Here is a tiny trained network, its code and every weight. The questions are about switching its units off for an input and a class, where a switched-off unit gives its printed mean instead of its output.

import numpy as np


def w(rows, s, z=0):
    codes = np.array(rows[::2]) - 128.0
    scale = np.full(codes.shape[1], s)
    scale[-1] = z or s
    return codes * scale


def f(y):
    return np.maximum(y, 0)


def log_softmax(a):
    a = a - a.max(-1, keepdims=True)
    return a - np.log(np.exp(a).sum(-1, keepdims=True))


def net(x, mask):
    res = np.array(x, float).reshape(1, 3) / 4 @ E
    y = f(res @ A[0][:, :-1].T + A[0][:, -1])
    res = res + np.where(mask, y, B[0][:, -1]) @ B[0][:, :-1]
    return log_softmax(res[-1] @ U[:, :-1].T + U[:, -1])


A, B = {}, {}
E = w([
[214,86,19,209,31,179],'x0',
[169,255,55,86,231,232],'x1',
[65,76,139,252,220,215],'x2',
],0.0072)
A[0] = w([
[60,122,220,61,190,52,100],'neuron 0',
[171,75,9,189,36,139,25],'neuron 1',
[191,57,53,160,48,152,9],'neuron 2',
[173,238,66,57,144,159,97],'neuron 3',
[38,134,196,58,192,69,23],'neuron 4',
[206,90,81,165,63,164,46],'neuron 5',
[168,131,136,61,53,33,61],'neuron 6',
[95,75,157,217,182,190,76],'neuron 7',
[174,118,119,28,57,69,22],'neuron 8',
[93,30,180,147,52,44,80],'neuron 9',
[76,58,133,205,165,163,70],'neuron 10',
[166,128,93,57,66,52,17],'neuron 11',
[86,47,142,191,169,163,48],'neuron 12',
[78,2,188,137,31,44,118],'neuron 13',
[93,37,172,220,169,175,99],'neuron 14',
[117,108,192,104,195,73,3],'neuron 15',
],0.0082,0.0048)
B[0] = w([
[117,89,214,88,18,189,204],'neuron 0',
[123,134,238,92,42,216,209],'neuron 1',
[109,163,222,118,49,232,191],'neuron 2',
[151,125,110,45,232,137,200],'neuron 3',
[80,192,226,135,43,195,186],'neuron 4',
[64,153,199,114,90,171,185],'neuron 5',
[215,220,128,161,170,58,191],'neuron 6',
[197,176,151,51,187,56,196],'neuron 7',
[221,240,185,183,131,25,181],'neuron 8',
[136,88,55,61,233,206,218],'neuron 9',
[208,219,182,139,119,22,188],'neuron 10',
[231,215,192,153,175,34,173],'neuron 11',
[206,224,172,106,159,40,180],'neuron 12',
[116,87,45,2,242,203,245],'neuron 13',
[211,190,165,88,156,51,208],'neuron 14',
[144,196,196,99,132,203,155],'neuron 15',
],0.0076,0.011)
U = w([
[199,186,175,150,128,2,27],'0',
[67,134,244,128,36,222,72],'1',
[125,123,53,91,236,214,150],'2',
[130,96,109,93,124,124,236],'3',
[5,32,4,230,27,122,2],'4',
[32,25,14,241,32,44,2],'5',
[30,2,33,243,17,103,2],'6',
],0.008,0.0068)

Each question gives the input, the list of numbers given to net, and the class t.
The units are the neurons (one row each of A and B). Each row of codes is followed by its name. A weight is (code - 128) times the scale printed after its matrix; where a second scale follows, it is the last column's (A, B and U).
mask holds one flag per neuron, in row order. A switched-off neuron (its flag False) gives its mean, the last column of its row in B, instead of its output. The means were averaged over made-up inputs and are rounded, as every weight is.
A unit's drop is (log p(t) with every unit on - log p(t) with that unit switched off) / (log p(t) with every unit on - log p(t) with every unit switched off).
The circuit of an input: a set's keep is (log p(t) with only the set's units on - log p(t) with every unit switched off) / (log p(t) with every unit on - log p(t) with every unit switched off). Starting from the 12 units with the biggest drops (on a tie, the unit counted first), units are removed one at a time, each time the one whose removal leaves the highest keep (on an exact tie, the one counted first), for as long as the keep stays at least 0.8.
units of the circuit, in order: the units of the circuit, biggest drop first
most important unit: the unit with the biggest drop
top k neurons: the k neurons with the biggest drops, biggest first
drop of u: that unit's drop, to one decimal
input [0,-7,7], class 0: most important unit => neuron 10
input [-4,-5,2], class 2: top 3 neurons => (neuron 13; neuron 9; neuron 1)
input [-7,-8,8], class 0: top 3 neurons => (neuron 10; neuron 14; neuron 12)
input [0,-4,3], class 2: units of the circuit, in order => (neuron 13; neuron 9)
input [-8,5,-6], class 1: top 2 neurons => (neuron 0; neuron 4)
input [0,1,4], class 0: top 2 neurons => (neuron 13; neuron 9)
input [-7,7,-5], class 1: top 3 neurons => (neuron 4; neuron 0; neuron 13)
input [5,5,3], class 1: top 3 neurons => (neuron 13; neuron 9; neuron 1)
input [8,6,7], class 1: top 3 neurons => (neuron 1; neuron 2; neuron 5)
input [-1,-6,5], class 2: top 3 neurons => (neuron 13; neuron 9; neuron 8)
input [-3,3,-3], class 3: top 4 neurons => (neuron 13; neuron 9; neuron 1; neuron 2)
input [0,-1,-1], class 3: top 3 neurons => (neuron 13; neuron 9; neuron 3)
input [4,-5,-2], class 2: top 4 neurons => (neuron 13; neuron 9; neuron 0; neuron 4)
input [-3,-6,-2], class 2: most important unit => neuron 13
input [-5,-4,2], class 1: drop of neuron 2 => -0.1
input [-1,-6,-4], class 2: drop of neuron 13 => 0.7
input [4,3,-2], class 1: drop of neuron 3 => -0.1
